Here is a tiny trained network, its code and every weight. The questions are about switching its units off for an input and a class, where a switched-off unit gives its printed mean instead of its output.

import numpy as np


def w(rows, s, z=0):
    codes = np.array(rows[::2]) - 128.0
    scale = np.full(codes.shape[1], s)
    scale[-1] = z or s
    return codes * scale


def f(y):
    return np.maximum(y, 0)


def log_softmax(a):
    a = a - a.max(-1, keepdims=True)
    return a - np.log(np.exp(a).sum(-1, keepdims=True))


def net(x, mask):
    res = np.array(x, float).reshape(1, 8) / 4 @ E
    y = f(res @ A[0][:, :-1].T + A[0][:, -1])
    res = res + np.where(mask, y, B[0][:, -1]) @ B[0][:, :-1]
    return log_softmax(res[-1] @ U[:, :-1].T + U[:, -1])


A, B = {}, {}
E = w([
[207,123,1,215,125,231,26,148],'x0',
[214,154,95,68,49,39,133,183],'x1',
[135,125,129,132,127,132,136,130],'x2',
[113,35,31,62,115,126,154,85],'x3',
[125,130,133,122,129,122,122,126],'x4',
[157,79,238,65,26,211,64,59],'x5',
[129,129,128,126,128,129,129,129],'x6',
[125,210,99,22,154,218,155,162],'x7',
],0.0083)
A[0] = w([
[162,138,84,138,179,101,78,164,65],'neuron 1',
[64,66,133,156,188,192,165,75,253],'neuron 2',
[119,57,56,53,118,98,194,105,98],'neuron 3',
[160,183,177,175,142,89,125,209,147],'neuron 4',
[109,116,77,117,210,29,168,202,30],'neuron 5',
[16,83,220,73,119,45,246,192,82],'neuron 6',
[127,79,141,186,132,28,105,66,68],'neuron 7',
[129,235,212,158,121,146,112,136,64],'neuron 8',
[178,59,112,153,106,98,102,157,183],'neuron 9',
[217,158,72,85,5,39,165,169,147],'neuron 10',
[133,84,196,62,15,165,104,78,47],'neuron 11',
[101,122,121,138,224,98,185,156,81],'neuron 12',
[98,79,81,84,119,115,110,116,60],'neuron 13',
[112,232,95,2,149,228,173,177,45],'neuron 14',
],0.0087,0.0053)
B[0] = w([
[205,58,142,147,164,160,98,137,160],'neuron 1',
[103,254,102,122,156,56,87,126,229],'neuron 2',
[141,205,76,148,62,119,181,99,182],'neuron 3',
[126,144,80,61,55,117,172,86,197],'neuron 4',
[196,59,192,141,182,158,139,39,194],'neuron 5',
[138,93,34,109,108,196,18,195,254],'neuron 6',
[70,90,157,196,72,66,170,153,184],'neuron 7',
[174,171,69,81,78,96,161,93,187],'neuron 8',
[106,122,115,134,100,92,97,176,175],'neuron 9',
[106,220,185,120,214,68,56,144,209],'neuron 10',
[196,87,163,150,206,131,140,50,215],'neuron 11',
[195,128,191,176,174,145,136,62,187],'neuron 12',
[143,144,63,53,94,144,208,145,150],'neuron 13',
[37,34,185,192,58,105,156,158,225],'neuron 14',
],0.0094,0.013)
U = w([
[89,216,176,104,225,108,100,131,178],'0',
[254,32,192,138,194,193,163,19,21],'1',
[204,74,46,154,95,254,19,215,43],'2',
[60,28,199,199,50,77,191,162,64],'3',
[149,148,124,131,133,128,118,110,243],'4',
[220,188,51,90,41,110,243,75,2],'5',
],0.0091,0.0068)

Each question gives the input, the list of numbers given to net, and the class t.
The units are the neurons (one row each of A and B). Each row of codes is followed by its name. A weight is (code - 128) times the scale printed after its matrix; where a second scale follows, it is the last column's (A, B and U).
mask holds one flag per neuron, in row order. A switched-off neuron (its flag False) gives its mean, the last column of its row in B, instead of its output. The means were averaged over made-up inputs and are rounded, as every weight is.
A unit's drop is (log p(t) with every unit on - log p(t) with that unit switched off) / (log p(t) with every unit on - log p(t) with every unit switched off).
The circuit of an input: a set's keep is (log p(t) with only the set's units on - log p(t) with every unit switched off) / (log p(t) with every unit on - log p(t) with every unit switched off). Starting from the 12 units with the biggest drops (on a tie, the unit counted first), units are removed one at a time, each time the one whose removal leaves the highest keep (on an exact tie, the one counted first), for as long as the keep stays at least 0.8.
circuit, biggest first: the units of the circuit, biggest drop first
top k neurons: the k neurons with the biggest drops, biggest first
drop of u: that unit's drop, to one decimal
input [5,-5,-3,1,-3,4,-1,7], class 3: top 2 neurons -> neuron 14; neuron 6
input [-2,-6,3,8,-8,-2,6,4], class 5: circuit, biggest first -> neuron 3
input [-2,-4,-3,6,8,-6,-3,-2], class 1: top 2 neurons -> neuron 5; neuron 12
input [-7,-1,-4,3,8,-5,-5,3], class 2: top 2 neurons -> neuron 6; neuron 11
input [6,8,8,-7,7,-6,-5,-8], class 0: top 2 neurons -> neuron 10; neuron 14
input [-6,-3,-4,-2,8,1,-4,3], class 2: top 2 neurons -> neuron 6; neuron 10
input [5,5,1,-4,-2,-2,-2,2], class 0: top 2 neurons -> neuron 6; neuron 10
input [2,8,-5,8,-4,2,7,-3], class 0: top 3 neurons -> neuron 10; neuron 4; neuron 8
input [7,-3,-7,-6,-6,-7,-2,5], class 1: top 3 neurons -> neuron 6; neuron 1; neuron 12
input [5,-2,6,8,1,-2,5,-2], class 5: top 2 neurons -> neuron 6; neuron 3
input [-3,-8,2,8,2,1,3,-8], class 0: top 3 neurons -> neuron 2; neuron 14; neuron 4
input [8,1,-3,3,-7,8,-8,2], class 1: top 2 neurons -> neuron 11; neuron 6
input [0,7,-7,-4,1,8,4,3], class 1: top 2 neurons -> neuron 11; neuron 2
input [-4,2,-1,3,-7,4,1,4], class 1: top 2 neurons -> neuron 11; neuron 2
input [-4,-6,-4,-7,7,-4,-4,7], class 3: top 2 neurons -> neuron 14; neuron 10
input [7,-6,-3,-8,5,6,-7,4], class 5: circuit, biggest first -> neuron 8; neuron 6
input [-5,8,-4,-8,-6,7,2,-6], class 0: circuit, biggest first -> neuron 10
input [6,-5,-8,-7,0,8,0,1], class 1: drop of neuron 11 -> 0.6
input [5,-7,-4,2,6,2,-7,-1], class 0: drop of neuron 9 -> 0.0
input [-4,0,-3,-7,-5,1,-8,5], class 5: drop of neuron 7 -> 0.1
input [1,4,-1,-8,0,1,-7,-5], class 5: circuit, biggest first -> neuron 4
input [-4,-2,7,-2,6,1,-1,7], class 3: drop of neuron 14 -> 1.1
